Below are the code and all the weights of a small trained network. Each question names an input and a class and asks about switching units off, where a switched-off unit gives its printed mean instead of its output.

import numpy as np


def w(rows, s, z=0):
    codes = np.array(rows[::2]) - 128.0
    scale = np.full(codes.shape[1], s)
    scale[-1] = z or s
    return codes * scale


def f(y):
    return y / 2 * (1 + np.tanh(0.7978845608 * (y + 0.044715 * y**3)))


def log_softmax(a):
    a = a - a.max(-1, keepdims=True)
    return a - np.log(np.exp(a).sum(-1, keepdims=True))


def net(x, mask):
    res = np.array(x, float).reshape(1, 5) / 4 @ E
    y = f(res @ A[0][:, :-1].T + A[0][:, -1])
    res = res + np.where(mask, y, B[0][:, -1]) @ B[0][:, :-1]
    return log_softmax(res[-1] @ U[:, :-1].T + U[:, -1])


A, B = {}, {}
E = w([
[125,126,126,129,121,129],'x0',
[74,163,204,160,118,74],'x1',
[132,131,133,128,128,129],'x2',
[171,254,87,134,118,142],'x3',
[192,137,177,16,64,100],'x4',
],0.0081)
A[0] = w([
[132,75,159,125,147,116,18],'N0',
[95,136,83,178,152,142,29],'N1',
[132,184,109,120,115,155,64],'N2',
[94,153,110,246,165,80,156],'N3',
[158,169,110,130,123,212,184],'N4',
[150,28,130,133,159,96,44],'N5',
[134,209,79,148,121,130,137],'N6',
[95,119,110,147,140,133,6],'N7',
[139,104,102,213,126,201,76],'N8',
[92,179,162,168,98,100,69],'N9',
[185,202,101,142,166,133,13],'N10',
[186,100,173,147,127,163,2],'N11',
[154,202,110,147,140,141,68],'N12',
[241,81,56,135,154,176,48],'N13',
[107,50,129,135,114,99,15],'N14',
[212,114,168,99,110,101,60],'N15',
],0.011,0.0056)
B[0] = w([
[22,239,115,45,127,148,132],'N0',
[191,228,67,28,76,86,158],'N1',
[67,149,85,111,118,155,153],'N2',
[212,123,66,88,98,101,253],'N3',
[113,71,182,126,114,121,213],'N4',
[2,160,162,165,157,193,166],'N5',
[54,48,193,127,169,202,223],'N6',
[46,234,50,94,89,91,117],'N7',
[184,164,67,66,65,102,176],'N8',
[121,93,175,143,174,35,167],'N9',
[27,165,110,119,175,176,171],'N10',
[34,224,121,129,176,92,109],'N11',
[45,89,125,135,188,172,180],'N12',
[165,172,191,238,206,6,192],'N13',
[17,201,152,95,168,170,148],'N14',
[145,210,12,74,56,144,182],'N15',
],0.0082,0.0066)
U = w([
[209,255,16,12,57,131,26],'0',
[51,126,118,120,164,199,19],'1',
[224,81,128,132,123,161,253],'2',
[211,58,125,119,118,155,217],'3',
[211,182,183,206,184,40,86],'4',
],0.0084,0.0066)

Each question gives the input, the list of numbers given to net, and the class t.
The units are the neurons (one row each of A and B). Each row of codes is followed by its name. A weight is (code - 128) times the scale printed after its matrix; where a second scale follows, it is the last column's (A, B and U).
mask holds one flag per neuron, in row order. A switched-off neuron (its flag False) gives its mean, the last column of its row in B, instead of its output. The means were averaged over made-up inputs and are rounded, as every weight is.
A unit's drop is (log p(t) with every unit on - log p(t) with that unit switched off) / (log p(t) with every unit on - log p(t) with every unit switched off).
The circuit of an input: a set's keep is (log p(t) with only the set's units on - log p(t) with every unit switched off) / (log p(t) with every unit on - log p(t) with every unit switched off). Starting from the 12 units with the biggest drops (on a tie, the unit counted first), units are removed one at a time, each time the one whose removal leaves the highest keep (on an exact tie, the one counted first), for as long as the keep stays at least 0.8.
circuit, biggest first: the units of the circuit, biggest drop first
k most important neurons: the k neurons with the biggest drops, biggest first
drop when u is switched off: that unit's drop, to one decimal
input [-5,-7,-1,-6,-8], class 0: circuit, biggest first	(N8; N1)
input [-4,-7,-4,-1,-2], class 4: circuit, biggest first	(N13)
input [2,2,2,-7,-2], class 1: circuit, biggest first	(N5; N14)
input [-1,-8,4,-7,-7], class 4: 2 most important neurons	(N13; N15)
input [1,7,-3,-7,6], class 1: 2 most important neurons	(N3; N14)
input [4,6,-7,5,-5], class 2: circuit, biggest first	(N3; N6)
input [4,3,1,-3,-5], class 0: circuit, biggest first	(N3; N6; N4)
input [-5,8,7,8,-3], class 1: 2 most important neurons	(N6; N12)
input [5,-3,0,5,-6], class 0: 2 most important neurons	(N1; N8)
input [-6,5,-6,7,-5], class 1: 2 most important neurons	(N6; N12)
input [-6,-8,-6,8,0], class 1: circuit, biggest first	(N10; N6)
input [0,-4,4,4,-7], class 0: 3 most important neurons	(N1; N8; N3)
input [-7,3,-5,-2,8], class 0: 2 most important neurons	(N15; N6)
input [-5,4,-2,4,-6], class 0: circuit, biggest first	(N3)
input [0,-8,-4,-5,-7], class 4: 3 most important neurons	(N13; N15; N5)
input [-6,1,3,-7,-3], class 1: 2 most important neurons	(N5; N14)
input [7,-4,6,5,6], class 3: drop when N12 is switched off	0.1
input [-1,4,7,-7,8], class 0: drop when N15 is switched off	0.5
input [-1,0,-5,-7,3], class 1: drop when N5 is switched off	0.2
input [8,1,-4,5,3], class 3: most important neuron	(N5)
input [5,-7,-6,-5,-7], class 0: 2 most important neurons	(N8; N1)
input [-3,-4,7,1,-8], class 0: 2 most important neurons	(N1; N8)
